Below is a small trained network, with its code and all its weights. Each question gives an input and a target symbol and asks what happens when units are switched off, that is, made to give their printed mean instead of their output.

import numpy as np


def w(rows, s, z=0):
    codes = np.array(rows[::2]) - 128.0
    scale = np.full(codes.shape[1], s)
    scale[-1] = z or s
    return codes * scale


def norm(h):
    return h / np.sqrt((h * h).mean(-1, keepdims=True) + 1e-5)


def f(y):
    return np.maximum(y, 0)


def softmax(a):
    e = np.exp(a - a.max(-1, keepdims=True))
    return e / e.sum(-1, keepdims=True)


def log_softmax(a):
    a = a - a.max(-1, keepdims=True)
    return a - np.log(np.exp(a).sum(-1, keepdims=True))


def net(x, mask):
    ids = ['αβγδεηθλμξπστφψω'.index(c) for c in x.split()]
    T = len(ids)
    res = E[ids] + P[:T]
    u = 0
    for l in range(2):
        r = norm(res)
        for j in range(2):
            rows = slice(2 * j, 2 * j + 2)
            q, k, v = (r @ M[l][rows].T for M in (Q, K, V))
            z = softmax(np.where(np.tri(T) > 0, q @ k.T / 2**0.5, -1e9)) @ v
            o = O[l][rows]
            res = res + np.where(mask[u + j], z, o[:, -1]) @ o[:, :-1]
        u += 2
        y = f(norm(res) @ A[l][:, :-1].T + A[l][:, -1])
        res = res + np.where(mask[u : u + 12], y, B[l][:, -1]) @ B[l][:, :-1]
        u += 12
    return log_softmax(norm(res)[-1] @ U[:, :-1].T + U[:, -1])


Q, K, V, O, A, B = {}, {}, {}, {}, {}, {}
E = w([
[71,59,107,85,122,54,89,155,62],'α',
[137,145,159,218,163,65,124,65,156],'β',
[2,129,90,158,124,159,97,199,129],'γ',
[147,94,74,86,176,162,64,55,154],'δ',
[114,169,133,147,194,170,46,119,176],'ε',
[213,163,142,67,68,74,139,160,155],'η',
[178,189,136,179,195,134,103,150,67],'θ',
[210,28,149,148,80,136,77,146,126],'λ',
[150,153,63,120,52,112,50,185,137],'μ',
[169,138,47,133,189,184,112,80,87],'ξ',
[206,145,77,108,62,147,92,124,194],'π',
[199,71,120,59,178,110,152,54,106],'σ',
[191,177,130,90,206,139,170,136,65],'τ',
[120,125,150,65,178,117,63,87,197],'φ',
[164,105,177,110,171,51,159,48,156],'ψ',
[78,166,178,80,111,35,147,197,144],'ω',
],0.013)
P = w([
[184,92,66,145,254,77,139,215,219],'0',
[177,100,82,136,220,84,130,176,190],'1',
[165,113,99,132,200,93,126,153,175],'2',
[155,119,109,125,184,104,122,136,167],'3',
[147,128,118,124,172,112,118,125,158],'4',
[142,136,130,123,161,118,115,115,149],'5',
[137,144,138,122,152,124,113,108,138],'6',
[127,154,144,124,142,133,110,100,130],'7',
[123,159,155,122,131,140,108,92,121],'8',
[116,166,161,123,121,146,108,83,110],'9',
[107,172,167,120,111,155,105,72,101],'10',
[101,177,174,117,97,162,104,61,88],'11',
[86,183,184,112,85,173,97,49,77],'12',
[78,188,196,111,69,180,93,36,58],'13',
],0.0084)
Q[0] = w([
[121,180,111,113,214,64,42,24,116],'L0H1',
[139,93,173,174,175,193,154,50,136],'L0H1',
[234,185,135,122,114,152,101,78,175],'L0H2',
[99,142,152,111,254,99,41,51,42],'L0H2',
],0.0085)
K[0] = w([
[49,209,162,100,38,167,128,27,47],'L0H1',
[147,93,210,135,130,211,102,125,104],'L0H1',
[207,187,179,128,41,173,90,92,96],'L0H2',
[21,170,230,94,21,201,121,2,22],'L0H2',
],0.0085)
V[0] = w([
[205,49,207,183,29,216,99,197,147],'L0H1',
[75,201,3,87,36,56,199,85,140],'L0H1',
[191,76,236,12,137,134,199,111,123],'L0H2',
[78,244,161,205,166,40,211,106,233],'L0H2',
],0.007)
O[0] = w([
[159,116,40,112,101,90,128,55,123,3],'L0H1',
[186,183,136,129,122,121,52,174,110,16],'L0H1',
[127,100,114,255,108,136,80,95,131,158],'L0H2',
[165,92,136,84,144,161,68,171,77,109],'L0H2',
],0.0065,0.0041)
A[0] = w([
[88,27,89,220,3,234,84,243,166,142],'L0N1',
[205,78,167,98,7,137,134,159,223,128],'L0N2',
[208,129,110,134,215,101,138,111,182,253],'L0N3',
[115,67,112,149,3,36,128,214,108,109],'L0N4',
[109,137,64,141,62,43,97,221,185,151],'L0N5',
[114,178,148,117,8,88,126,169,129,175],'L0N6',
[134,162,168,123,246,171,133,70,118,233],'L0N7',
[152,59,143,69,159,206,131,44,78,73],'L0N8',
[200,210,121,98,129,96,5,132,115,112],'L0N9',
[132,9,50,103,88,142,112,198,79,91],'L0N10',
[131,154,207,75,169,63,205,80,157,182],'L0N11',
[181,88,115,177,90,121,244,241,145,51],'L0N12',
],0.0067,0.0038)
B[0] = w([
[75,196,114,71,115,43,169,136,150,163],'L0N1',
[228,134,121,157,26,17,212,140,139,198],'L0N2',
[118,189,112,84,204,117,121,152,143,246],'L0N3',
[126,82,120,121,82,205,205,254,77,162],'L0N4',
[110,66,161,144,153,37,78,146,124,179],'L0N5',
[150,88,121,108,134,89,34,90,71,178],'L0N6',
[165,2,160,192,104,58,172,15,122,255],'L0N7',
[126,112,143,66,162,211,71,148,95,172],'L0N8',
[138,63,130,126,128,200,177,86,156,188],'L0N9',
[97,173,135,120,152,40,115,112,131,146],'L0N10',
[49,161,111,82,114,94,164,138,138,202],'L0N11',
[142,134,114,134,165,26,63,100,109,141],'L0N12',
],0.0092,0.0088)
Q[1] = w([
[153,152,55,80,111,152,99,201,114],'L1H1',
[157,115,76,154,88,84,128,99,180],'L1H1',
[88,19,227,161,213,79,197,4,72],'L1H2',
[178,136,86,141,179,101,164,14,145],'L1H2',
],0.011)
K[1] = w([
[151,57,59,140,223,71,145,213,187],'L1H1',
[183,127,100,112,94,131,143,102,164],'L1H1',
[93,182,191,125,4,180,95,35,32],'L1H2',
[130,168,105,102,30,147,84,107,118],'L1H2',
],0.013)
V[1] = w([
[201,167,90,155,164,194,126,58,85],'L1H1',
[134,142,122,157,130,83,194,170,4],'L1H1',
[213,182,116,127,115,133,118,91,180],'L1H2',
[126,180,118,176,194,132,149,128,185],'L1H2',
],0.017)
O[1] = w([
[116,106,188,157,98,58,154,208,178,3],'L1H1',
[87,121,102,74,134,189,74,100,181,133],'L1H1',
[99,139,233,107,165,177,120,82,94,132],'L1H2',
[108,107,183,160,3,113,81,68,86,122],'L1H2',
],0.0073,0.007)
A[1] = w([
[82,175,151,59,97,39,76,231,11,239],'L1N1',
[229,84,75,70,120,200,98,86,116,223],'L1N2',
[77,119,148,119,135,98,197,127,180,107],'L1N3',
[40,103,155,46,59,64,173,153,89,152],'L1N4',
[109,188,45,87,83,129,123,77,59,85],'L1N5',
[142,50,177,90,182,205,64,160,58,102],'L1N6',
[190,108,116,199,189,153,145,135,155,8],'L1N7',
[113,60,110,89,118,137,154,122,12,102],'L1N8',
[89,100,134,179,156,190,68,68,221,59],'L1N9',
[129,251,81,87,81,16,71,170,215,250],'L1N10',
[194,119,214,96,95,162,90,127,110,183],'L1N11',
[151,48,161,44,125,105,93,139,200,110],'L1N12',
],0.013,0.0018)
B[1] = w([
[87,227,24,143,140,40,43,87,184,213],'L1N1',
[129,95,193,93,43,135,105,75,103,238],'L1N2',
[127,158,136,55,77,95,98,121,126,206],'L1N3',
[51,177,146,182,157,199,140,131,84,217],'L1N4',
[214,119,131,123,64,118,173,156,104,224],'L1N5',
[139,216,148,149,81,93,158,154,105,176],'L1N6',
[101,144,122,174,140,164,86,100,86,187],'L1N7',
[169,94,110,101,195,107,82,223,155,228],'L1N8',
[148,136,98,157,145,144,116,170,224,166],'L1N9',
[28,227,63,218,252,96,64,222,125,226],'L1N10',
[188,54,107,86,125,102,164,149,140,178],'L1N11',
[124,149,104,143,82,202,185,161,107,254],'L1N12',
],0.018,0.0099)
U = w([
[88,187,69,168,157,102,98,151,134,249],'α',
[193,149,112,118,54,150,133,220,71,39],'β',
[193,68,122,26,57,117,107,72,141,200],'γ',
[52,117,206,111,130,49,136,96,74,103],'δ',
[85,62,124,45,190,144,137,192,83,87],'ε',
[182,221,188,180,166,208,138,89,142,14],'η',
[84,105,93,57,132,208,180,207,190,21],'θ',
[132,151,132,58,171,144,104,54,243,96],'λ',
[154,176,102,57,200,183,179,59,82,64],'μ',
[25,160,179,102,69,136,196,133,155,30],'ξ',
[182,171,224,84,170,93,168,163,165,83],'π',
[104,89,172,208,87,70,123,85,187,212],'σ',
[95,87,119,177,64,171,138,165,251,99],'τ',
[172,54,159,143,206,77,63,122,85,63],'φ',
[215,79,139,243,149,157,112,174,155,20],'ψ',
[160,103,109,170,131,227,71,62,89,69],'ω',
],0.013,0.002)

Each question gives the input, a string of symbols that net reads in full, and the target symbol t.
The units are the heads (2 rows each of Q, K, V and O) and the neurons (one row each of A and B). Each row of codes is followed by its name. A weight is (code - 128) times the scale printed after its matrix; where a second scale follows, it is the last column's (O, A, B and U).
mask holds one flag per unit, layer by layer, with each layer's heads first. A switched-off unit (its flag False) gives its mean, the last column of its rows in O or B, instead of its output. The means were averaged over made-up inputs and are rounded, as every weight is.
A unit's drop is (log p(t) with every unit on - log p(t) with that unit switched off) / (log p(t) with every unit on - log p(t) with every unit switched off).
The circuit of an input: a set's keep is (log p(t) with only the set's units on - log p(t) with every unit switched off) / (log p(t) with every unit on - log p(t) with every unit switched off). Starting from the 12 units with the biggest drops (on a tie, the unit counted first), units are removed one at a time, each time the one whose removal leaves the highest keep (on an exact tie, the one counted first), for as long as the keep stays at least 0.8.
units of the circuit, in order: the units of the circuit, biggest drop first
most important unit: the unit with the biggest drop
k most important neurons: the k neurons with the biggest drops, biggest first
k most important neurons of layer l: the k neurons of layer l with the biggest drops, biggest first
heads that matter: for each layer, one digit per head in row order, 1 if its drop is at least 0.15 and else 0, layers parted by /
input λ π η τ, target η: heads that matter : 01 / 10
input θ μ μ γ η η ω β μ δ φ π θ φ, target θ: most important unit : L0N2
input μ σ β η λ φ τ, target φ: 3 most important neurons of layer 0 : [L0N7, L0N4, L0N2]
input τ λ ξ μ γ β λ η ψ π λ σ, target λ: heads that matter : 01 / 00
input β θ τ ε δ, target ε: heads that matter : 11 / 10
input ψ λ η σ ψ δ η φ π ε θ θ ψ, target θ: heads that matter : 01 / 10
input π σ σ π ξ τ ε ε ψ ψ θ σ, target θ: heads that matter : 11 / 10
input η β π η β ε β γ η, target γ: 2 most important neurons of layer 0 : [L0N9, L0N1]
input δ γ λ θ α λ α, target β: units of the circuit, in order : [L1H1, L1N5]
input γ τ θ π ψ θ λ π ξ, target π: heads that matter : 01 / 01
input ξ π π β γ γ ε λ φ π ψ ψ η φ, target η: 3 most important neurons of layer 0 : [L0N7, L0N6, L0N2]
input θ η σ π λ τ π φ, target π: heads that matter : 00 / 11
input η π γ τ γ σ γ ε λ ω β μ γ, target γ: units of the circuit, in order : [L1H1, L1N10]
input λ η σ π α δ τ β, target τ: 4 most important neurons : [L0N7, L1N9, L1N10, L1N1]
input τ λ δ β β ξ, target β: 2 most important neurons : [L0N8, L1N10]
input ψ ψ δ π ω δ, target ω: 2 most important neurons of layer 1 : [L1N7, L1N10]
input ψ δ ξ σ ψ β φ η μ η β, target η: heads that matter : 01 / 01
input λ φ γ η μ π ξ φ π φ θ λ λ ξ, target λ: 2 most important neurons : [L0N7, L1N10]
input π σ ω φ π σ τ ξ τ ω θ ξ π, target γ: 2 most important neurons of layer 0 : [L0N9, L0N11]
input μ λ δ β π λ φ π, target β: heads that matter : 10 / 01
input β β η ψ λ ε, target λ: heads that matter : 10 / 00
input π θ μ λ φ ω η λ θ, target λ: most important unit : L1H1
input τ α η ω ξ λ φ ξ τ δ ψ, target δ: heads that matter : 01 / 10
input σ λ μ β σ ω γ ω β π θ, target π: heads that matter : 00 / 01
input φ β δ β τ η θ ξ π σ η β δ δ, target δ: heads that matter : 01 / 11
input ψ π ξ λ ω ψ, target ω: heads that matter : 01 / 01
input θ τ π λ λ γ β τ π ψ π π μ β, target μ: 4 most important neurons : [L0N2, L0N6, L0N7, L1N10]
input σ π φ λ θ α ω ψ σ α, target β: most important neuron of layer 0 : [L0N7]
